Below is a small trained network, with its code and all its weights. Each question gives an input and a class and asks what happens when units are switched off, that is, made to give their printed mean instead of their output.

import numpy as np


def w(rows, s, z=0):
    codes = np.array(rows[::2]) - 128.0
    scale = np.full(codes.shape[1], s)
    scale[-1] = z or s
    return codes * scale


def f(y):
    return y / 2 * (1 + np.tanh(0.7978845608 * (y + 0.044715 * y**3)))


def log_softmax(a):
    a = a - a.max(-1, keepdims=True)
    return a - np.log(np.exp(a).sum(-1, keepdims=True))


def net(x, mask):
    res = np.array(x, float).reshape(1, 4) / 4 @ E
    y = f(res @ A[0][:, :-1].T + A[0][:, -1])
    res = res + np.where(mask, y, B[0][:, -1]) @ B[0][:, :-1]
    return log_softmax(res[-1] @ U[:, :-1].T + U[:, -1])


A, B = {}, {}
E = w([
[70,101,106,41,166,132,254,46],'x0',
[125,85,77,138,222,31,66,93],'x1',
[190,161,203,33,172,78,141,190],'x2',
[103,71,218,85,40,81,73,63],'x3',
],0.0077)
A[0] = w([
[113,80,93,143,214,53,97,98,61],'N0',
[32,107,109,26,184,138,255,41,3],'N1',
[115,90,175,96,70,91,94,92,75],'N2',
[169,162,182,46,146,76,165,190,89],'N3',
[98,100,190,102,73,96,111,78,35],'N4',
[127,188,160,130,45,212,178,153,63],'N5',
[127,95,90,143,207,49,60,104,110],'N6',
[94,77,191,90,72,92,115,73,72],'N7',
[41,89,71,173,83,193,139,75,49],'N8',
[126,221,52,150,236,172,221,180,79],'N9',
[79,110,79,189,77,140,150,87,26],'N10',
[173,161,196,48,172,88,158,161,105],'N11',
[97,90,178,82,78,110,96,78,89],'N12',
],0.0069,0.0023)
B[0] = w([
[123,64,206,49,48,181,202,174,194],'N0',
[112,232,164,161,58,136,27,254,253],'N1',
[173,131,80,101,158,188,103,114,186],'N2',
[47,53,95,173,189,67,104,89,204],'N3',
[182,103,82,67,145,173,111,110,181],'N4',
[74,42,223,79,84,162,210,152,200],'N5',
[108,109,241,55,57,167,204,198,210],'N6',
[164,125,97,98,152,172,110,103,198],'N7',
[60,65,105,169,167,73,103,92,200],'N8',
[196,105,62,66,165,199,105,91,247],'N9',
[79,57,99,170,146,94,98,114,170],'N10',
[50,64,94,189,180,47,111,112,207],'N11',
[188,128,89,86,185,180,115,95,189],'N12',
],0.0077,0.007)
U = w([
[109,71,222,79,88,154,255,133,84],'0',
[231,120,49,83,186,189,100,86,67],'1',
[38,55,100,185,180,39,106,85,89],'2',
[130,227,173,156,76,124,3,201,173],'3',
[158,211,131,142,122,80,175,73,252],'4',
],0.0094,0.0042)

Each question gives the input, the list of numbers given to net, and the class t.
The units are the neurons (one row each of A and B). Each row of codes is followed by its name. A weight is (code - 128) times the scale printed after its matrix; where a second scale follows, it is the last column's (A, B and U).
mask holds one flag per neuron, in row order. A switched-off neuron (its flag False) gives its mean, the last column of its row in B, instead of its output. The means were averaged over made-up inputs and are rounded, as every weight is.
A unit's drop is (log p(t) with every unit on - log p(t) with that unit switched off) / (log p(t) with every unit on - log p(t) with every unit switched off).
The circuit of an input: a set's keep is (log p(t) with only the set's units on - log p(t) with every unit switched off) / (log p(t) with every unit on - log p(t) with every unit switched off). Starting from the 12 units with the biggest drops (on a tie, the unit counted first), units are removed one at a time, each time the one whose removal leaves the highest keep (on an exact tie, the one counted first), for as long as the keep stays at least 0.8.
units of the circuit, in order: the units of the circuit, biggest drop first
unit that matters most: the unit with the biggest drop
top k neurons: the k neurons with the biggest drops, biggest first
drop when u is switched off: that unit's drop, to one decimal
input [-5,6,4,4], class 0: unit that matters most -> N6
input [1,-3,-3,-3], class 4: top 3 neurons -> (N6; N0; N3)
input [-6,6,-2,-1], class 0: units of the circuit, in order -> (N6; N0)
input [-4,-1,5,-6], class 1: top 2 neurons -> (N9; N1)
input [-4,-4,-1,2], class 0: top 2 neurons -> (N1; N5)
input [6,7,0,7], class 0: top 3 neurons -> (N0; N6; N9)
input [1,3,0,3], class 4: top 3 neurons -> (N5; N9; N1)
input [-7,0,-7,-4], class 2: units of the circuit, in order -> (N1; N8)
input [-4,6,1,7], class 1: units of the circuit, in order -> (N2; N12)
input [-7,-2,-1,-7], class 1: top 2 neurons -> (N1; N9)
input [-2,-2,-8,-6], class 2: top 2 neurons -> (N8; N10)
input [-8,1,8,-1], class 2: units of the circuit, in order -> (N3; N11)
input [-5,0,7,4], class 2: units of the circuit, in order -> (N3; N11)
input [2,3,-3,4], class 1: unit that matters most -> N5
input [-1,4,7,6], class 2: top 3 neurons -> (N11; N3; N9)
input [-1,0,-2,3], class 4: top 4 neurons -> (N9; N1; N3; N11)
input [7,-4,-7,-1], class 2: top 3 neurons -> (N8; N10; N6)
input [-2,5,1,6], class 1: top 3 neurons -> (N5; N2; N12)
input [3,5,1,-5], class 0: top 2 neurons -> (N0; N6)
input [-3,8,5,-7], class 0: units of the circuit, in order -> (N6)
input [7,6,-2,4], class 3: top 2 neurons -> (N1; N5)
input [1,2,-5,5], class 1: drop when N2 is switched off -> 0.2
input [1,3,2,-3], class 4: drop when N5 is switched off -> 0.9
input [8,-6,-4,4], class 3: drop when N1 is switched off -> 1.1
